Small tables with named rows and columns. After each table, cells are looked up by row and column.

Table fipozi
,vuregev,biz,gulufid,gog,debaf,rosaved,taf,pok,teka,kulorev
gelo,609,651,229,423,654,643,585,638,528,806
mopid,559,645,592,464,539,444,574,387,481,579
zin,399,769,633,715,596,579,231,486,457,362
bikik,580,403,519,535,386,639,344,518,613,572
tuvil,563,593,431,319,601,590,874,699,499,912
vif,623,554,329,624,732,493,650,834,363,409
papu,602,472,565,696,404,488,420,393,402,413
giki,491,385,619,530,436,530,301,524,499,464
rupod,554,417,685,574,465,552,430,314,640,448
givozaf,401,264,439,798,349,303,466,482,325,555
sitipo,409,623,542,905,457,304,547,368,444,462
fevit,591,477,386,633,609,468,546,817,371,409
zus,378,252,384,818,369,295,481,494,294,540

What is the vuregev of papu in fipozi? 602
What is the rosaved of giki in fipozi? 530
What is the rosaved of fevit in fipozi? 468
What is the pok of zus in fipozi? 494
What is the vuregev of giki in fipozi? 491
What is the kulorev of rupod in fipozi? 448
What is the teka of zus in fipozi? 294
What is the teka of givozaf in fipozi? 325
What is the biz of sitipo in fipozi? 623
What is the rosaved of tuvil in fipozi? 590
What is the biz of vif in fipozi? 554
What is the debaf of tuvil in fipozi? 601
Row with the largest pok: vif

bis
|  | kom | lapef | zazet | fub |
|---|---|---|---|---|
| dumut | 80 | 73 | 156 | 192 |
| zar | 61 | 60 | 145 | 200 |
| lepo | 60 | 59 | 149 | 205 |
| nidivon | 65 | 67 | 165 | 211 |
| tude | 57 | 58 | 128 | 180 |
| rurug | 62 | 57 | 148 | 215 |
| bur | 61 | 62 | 134 | 183 |
| teb | 59 | 57 | 144 | 196 |
| muso | 60 | 60 | 142 | 203 |
| sez | 56 | 57 | 150 | 200 |
| radod | 63 | 61 | 140 | 200 |

tude, zazet -> 128
teb, kom -> 59
sez, kom -> 56
zar, zazet -> 145
lepo, fub -> 205
sez, zazet -> 150
rurug, kom -> 62

diz:
,safudoz,sur
supi,55,18
rateroz,53,15
ponaga,25,66
fadizi,62,59
lun,27,68
revum,74,48
sud,5,48
dag,42,80
voru,29,18

lun, safudoz => 27
dag, sur => 80
rateroz, sur => 15
revum, safudoz => 74
rateroz, safudoz => 53
fadizi, safudoz => 62
voru, safudoz => 29
supi, sur => 18
fadizi, sur => 59
ponaga, safudoz => 25
dag, safudoz => 42
sud, sur => 48
ponaga, sur => 66
revum, sur => 48
sud, safudoz => 5
voru, sur => 18
supi, safudoz => 55
lun, sur => 68

sisapa
        demu  pomaz  gesadop
vob        3      5        7
bobosi    15      7        5
leg        6     57       65
zari       6      3        5
dek      -61     -9        4
sorev      5      7        7
lop        9      5        6
zeg        9    -44       38

pomaz of sorev = 7
demu of dek = -61
pomaz of zari = 3
gesadop of sorev = 7
gesadop of bobosi = 5
pomaz of lop = 5
demu of zeg = 9
gesadop of zari = 5
gesadop of zeg = 38
gesadop of lop = 6
pomaz of dek = -9
demu of leg = 6
gesadop of leg = 65
gesadop of vob = 7
gesadop of dek = 4
Row with the largest pomaz: leg

vepeli =
fields: mosa, vup, gasid, dimom, zugifuv, gokim
lasom: [0.388, 0.402, 0.403, 0.398, 0.421, 0.403]
mivez: [0.420, 0.387, 0.377, 0.393, 0.346, 0.393]
gep: [0.472, 0.626, 0.881, 0.512, 0.457, 0.432]
rezize: [0.393, 0.394, 0.381, 0.387, 0.400, 0.408]
tisazos: [0.210, 0.433, 0.449, 0.416, 0.790, 0.432]
vifomu: [0.396, 0.400, 0.402, 0.400, 0.405, 0.398]
riv: [0.402, 0.394, 0.384, 0.391, 0.385, 0.402]
nunezi: [0.380, 0.520, 0.375, 0.160, 0.403, 0.739]

What is the mosa of gep in vepeli?
0.472
What is the gasid of nunezi in vepeli?
0.375
What is the gasid of tisazos in vepeli?
0.449
What is the gokim of tisazos in vepeli?
0.432
What is the gokim of rezize in vepeli?
0.408
What is the gasid of mivez in vepeli?
0.377
What is the gokim of nunezi in vepeli?
0.739
What is the gokim of vifomu in vepeli?
0.398
What is the gasid of riv in vepeli?
0.384
What is the zugifuv of lasom in vepeli?
0.421
What is the gasid of rezize in vepeli?
0.381
What is the mosa of lasom in vepeli?
0.388
What is the vup of riv in vepeli?
0.394
What is the dimom of lasom in vepeli?
0.398
Which row has the largest mosa? gep

kap =
|  | leta | lom | tomog | mupar | vot |
|---|---|---|---|---|---|
| vavo | 148 | 106 | 114 | 125 | 61 |
| gunarit | 65 | 148 | 150 | 87 | 142 |
| fumemo | 74 | 211 | 161 | 36 | 165 |
| dif | 90 | 98 | 39 | 13 | 65 |

fumemo, vot => 165
gunarit, vot => 142
gunarit, tomog => 150
fumemo, mupar => 36
dif, tomog => 39
gunarit, leta => 65
vavo, lom => 106
fumemo, leta => 74
dif, mupar => 13
gunarit, lom => 148
dif, lom => 98
vavo, tomog => 114
vavo, mupar => 125
gunarit, mupar => 87
fumemo, tomog => 161
dif, vot => 65

kido:
	varid	tizub	vaz	fulup	zedum
teza	9766	2480	3536	4646	3299
sef	2281	3028	3125	3485	6131
numu	3097	4571	3667	4624	4038
dunezer	9174	2226	3373	4296	3510
gusosek	1679	4201	3075	3436	1828
sosez	8985	2210	3358	4258	3664
zaso	2117	3948	2949	3215	1175

What is the zedum of teza in kido?
3299
What is the fulup of teza in kido?
4646
What is the fulup of sosez in kido?
4258
What is the vaz of teza in kido?
3536
What is the varid of zaso in kido?
2117
What is the varid of sosez in kido?
8985
What is the vaz of zaso in kido?
2949
What is the zedum of dunezer in kido?
3510
What is the varid of numu in kido?
3097
What is the vaz of sosez in kido?
3358
Which row has the largest vaz? numu

vuniti:
         zegubo  gek  tif
lorin        60   46   13
ramuzu       57   34   40
baz          70   39   52
nibuk        36   49   29
mafidur      78   83   43
panos        77   71   59
vel          61   62   48
lumumub      93   77   93
ved           7   73   76

lorin, tif => 13
mafidur, zegubo => 78
lumumub, zegubo => 93
baz, tif => 52
ved, zegubo => 7
panos, gek => 71
baz, gek => 39
panos, tif => 59
mafidur, gek => 83
lorin, gek => 46
vel, tif => 48
lumumub, gek => 77
panos, zegubo => 77
Which row has the largest zegubo? lumumub

gepati =
	fir	geg	nupa	bapogo	gulutod	besizof	mutona
mil	237	206	136	231	112	141	41
rufe	94	184	150	155	104	213	119
bedo	144	229	158	163	148	193	87
ruzog	192	190	105	86	39	190	107

mil, besizof -> 141
rufe, fir -> 94
rufe, gulutod -> 104
bedo, geg -> 229
ruzog, fir -> 192
bedo, nupa -> 158
mil, fir -> 237
bedo, besizof -> 193
rufe, besizof -> 213
ruzog, bapogo -> 86
ruzog, gulutod -> 39
rufe, bapogo -> 155
mil, bapogo -> 231
bedo, gulutod -> 148
ruzog, besizof -> 190
rufe, mutona -> 119
bedo, bapogo -> 163
rufe, geg -> 184

kab:
|  | gunoti | robu | fet | gagibaf | suve | pesaser | lutenub | mafi | bilopa | fizuru |
|---|---|---|---|---|---|---|---|---|---|---|
| zuv | 46 | 134 | 148 | 120 | 93 | 135 | 164 | 145 | 158 | 120 |
| vup | 133 | 130 | 143 | 132 | 112 | 98 | 117 | 159 | 93 | 132 |
| funo | 98 | 125 | 126 | 127 | 139 | 100 | 121 | 127 | 118 | 127 |
| pizi | 131 | 196 | 122 | 120 | 130 | 78 | 178 | 96 | 199 | 120 |
| guti | 132 | 123 | 121 | 235 | 91 | 72 | 111 | 112 | 84 | 235 |
| ralisi | 139 | 123 | 118 | 125 | 143 | 109 | 114 | 117 | 102 | 125 |
| fel | 130 | 128 | 130 | 129 | 115 | 104 | 118 | 136 | 99 | 129 |
| muk | 228 | 126 | 117 | 111 | 97 | 172 | 116 | 114 | 100 | 111 |
| vila | 126 | 126 | 121 | 120 | 124 | 126 | 120 | 124 | 117 | 120 |

What is the suve of vila in kab?
124
What is the lutenub of ralisi in kab?
114
What is the mafi of vila in kab?
124
What is the gunoti of guti in kab?
132
What is the robu of guti in kab?
123
What is the suve of guti in kab?
91
Row with the largest bilopa: pizi

